Look-ups in named tables: a row name and a column name give one cell, copied from the table.

Table kodabo
columns: likug, dukara, vuv, lemas, rel, desodo
kal: [56, 63, 61, 57, 72, 71]
farira: [73, 64, 70, 81, 54, 65]
paliro: [80, 63, 70, 79, 50, 58]
dakulup: [86, 62, 69, 72, 47, 50]
sivifi: [83, 62, 64, 61, 49, 47]
viza: [78, 63, 67, 71, 53, 57]
laravas: [62, 63, 66, 73, 67, 74]
lilinim: [72, 63, 69, 77, 55, 63]
levu: [75, 60, 56, 39, 59, 47]
mon: [77, 62, 60, 49, 55, 48]
rit: [30, 60, 49, 10, 91, 63]
likugag: [58, 65, 69, 85, 67, 81]
mel: [56, 62, 63, 65, 72, 75]
rov: [81, 62, 68, 71, 49, 54]

What is the desodo of paliro in kodabo?
58
What is the desodo of mel in kodabo?
75
What is the lemas of lilinim in kodabo?
77
What is the lemas of likugag in kodabo?
85
What is the vuv of paliro in kodabo?
70
What is the lemas of kal in kodabo?
57
What is the dukara of dakulup in kodabo?
62
What is the desodo of kal in kodabo?
71
What is the lemas of laravas in kodabo?
73
What is the likug of mel in kodabo?
56
What is the desodo of lilinim in kodabo?
63
What is the likug of kal in kodabo?
56
What is the rel of mon in kodabo?
55
What is the rel of farira in kodabo?
54
What is the lemas of viza in kodabo?
71
What is the likug of viza in kodabo?
78
What is the rel of levu in kodabo?
59
What is the lemas of rov in kodabo?
71
What is the dukara of laravas in kodabo?
63

Table sida
	somal	feda	reto	tagovu	gozupeg	tiso	peva	nepeg	rog
bogun	0.4	0.4	0.6	0.4	0.4	0.5	0.5	0.4	0.3
rumagut	0.5	0.4	0.5	0.5	0.3	0.5	0.4	0.6	0.4
zemo	0.4	0.5	0.4	0.4	0.4	0.4	0.5	0.4	0.5
zaz	0.5	0.5	0.4	0.4	0.3	0.4	0.4	0.5	0.4
vegub	0.7	0.3	0.3	0.3	0.2	0.6	0.4	0.4	0.6
mit	0.3	0.8	0.5	0.5	0.6	0.3	0.3	0.5	0.3
vev	0.4	0.4	0.7	0.3	0.5	0.5	0.7	0.4	0.4
zulo	0.5	0.5	0.5	0.4	0.4	0.4	0.4	0.5	0.4
vez	0.4	0.5	0.4	0.4	0.5	0.5	0.5	0.4	0.5
pira	0.3	0.6	0.5	0.5	0.6	0.3	0.4	0.5	0.3
pesa	0.4	0.4	0.4	0.4	0.4	0.4	0.4	0.4	0.5
piv	0.4	0.5	0.3	0.4	0.6	0.5	0.3	0.3	0.6
faz	0.5	0.5	0.3	0.5	0.5	0.5	0.3	0.5	0.4
guvelen	0.7	0.2	0.7	0.6	0.5	0.3	0.4	0.2	0.1

What is the nepeg of zaz in sida?
0.5
What is the tagovu of pesa in sida?
0.4
What is the reto of faz in sida?
0.3
What is the tiso of pira in sida?
0.3
What is the reto of zemo in sida?
0.4
What is the tagovu of faz in sida?
0.5
What is the peva of rumagut in sida?
0.4
What is the rog of piv in sida?
0.6
What is the somal of faz in sida?
0.5
What is the gozupeg of rumagut in sida?
0.3
What is the peva of piv in sida?
0.3

durasad:
|  | kedofa | tizi |
|---|---|---|
| gibad | -0.61 | 0.05 |
| baf | 0.15 | 5.20 |
| vezit | 0.98 | 1.98 |
| kadifa | -0.14 | 4.52 |
| tuvogam | 5.09 | 0.57 |
| mov | 7.83 | 0.94 |
| vopiv | 1.23 | 6.00 |
| fitube | -1.97 | 5.40 |
| ras | -2.11 | 3.64 |
| lanas | -5.69 | -4.31 |
| ded | -0.93 | 3.75 |

What is the tizi of vezit in durasad?
1.98
What is the kedofa of vezit in durasad?
0.98
What is the tizi of tuvogam in durasad?
0.57
What is the tizi of ded in durasad?
3.75
What is the kedofa of gibad in durasad?
-0.61
What is the kedofa of ded in durasad?
-0.93
What is the kedofa of lanas in durasad?
-5.69
What is the kedofa of kadifa in durasad?
-0.14
What is the tizi of vopiv in durasad?
6.00
What is the kedofa of mov in durasad?
7.83
What is the kedofa of fitube in durasad?
-1.97
Which row has the largest tizi? vopiv

ripefid =
         sebaz  tefeket  feperig  nozu  papefav  boker  dokor  sonule  sol
mav        175      124      181    66      148    155    117     138   72
kag        103      156      177   135      168    153     83     176  137
lofino     170      155      133   184      100    167    113     185  148
maz        178      167      104   205      120    183    166      79  139
rison      184      122      132   191      121    116    192     166  137
vis         72      103      119    49      157    103    117      87  128
pobideg    117      144      129    96      117    158    214      99  162

What is the tefeket of pobideg in ripefid?
144
What is the papefav of mav in ripefid?
148
What is the sebaz of rison in ripefid?
184
What is the papefav of pobideg in ripefid?
117
What is the sol of rison in ripefid?
137
What is the dokor of mav in ripefid?
117
What is the tefeket of kag in ripefid?
156
What is the feperig of rison in ripefid?
132
What is the papefav of lofino in ripefid?
100
What is the feperig of pobideg in ripefid?
129
What is the nozu of kag in ripefid?
135
What is the feperig of vis in ripefid?
119
What is the nozu of maz in ripefid?
205
What is the tefeket of rison in ripefid?
122
What is the feperig of kag in ripefid?
177
Which row has the largest feperig? mav

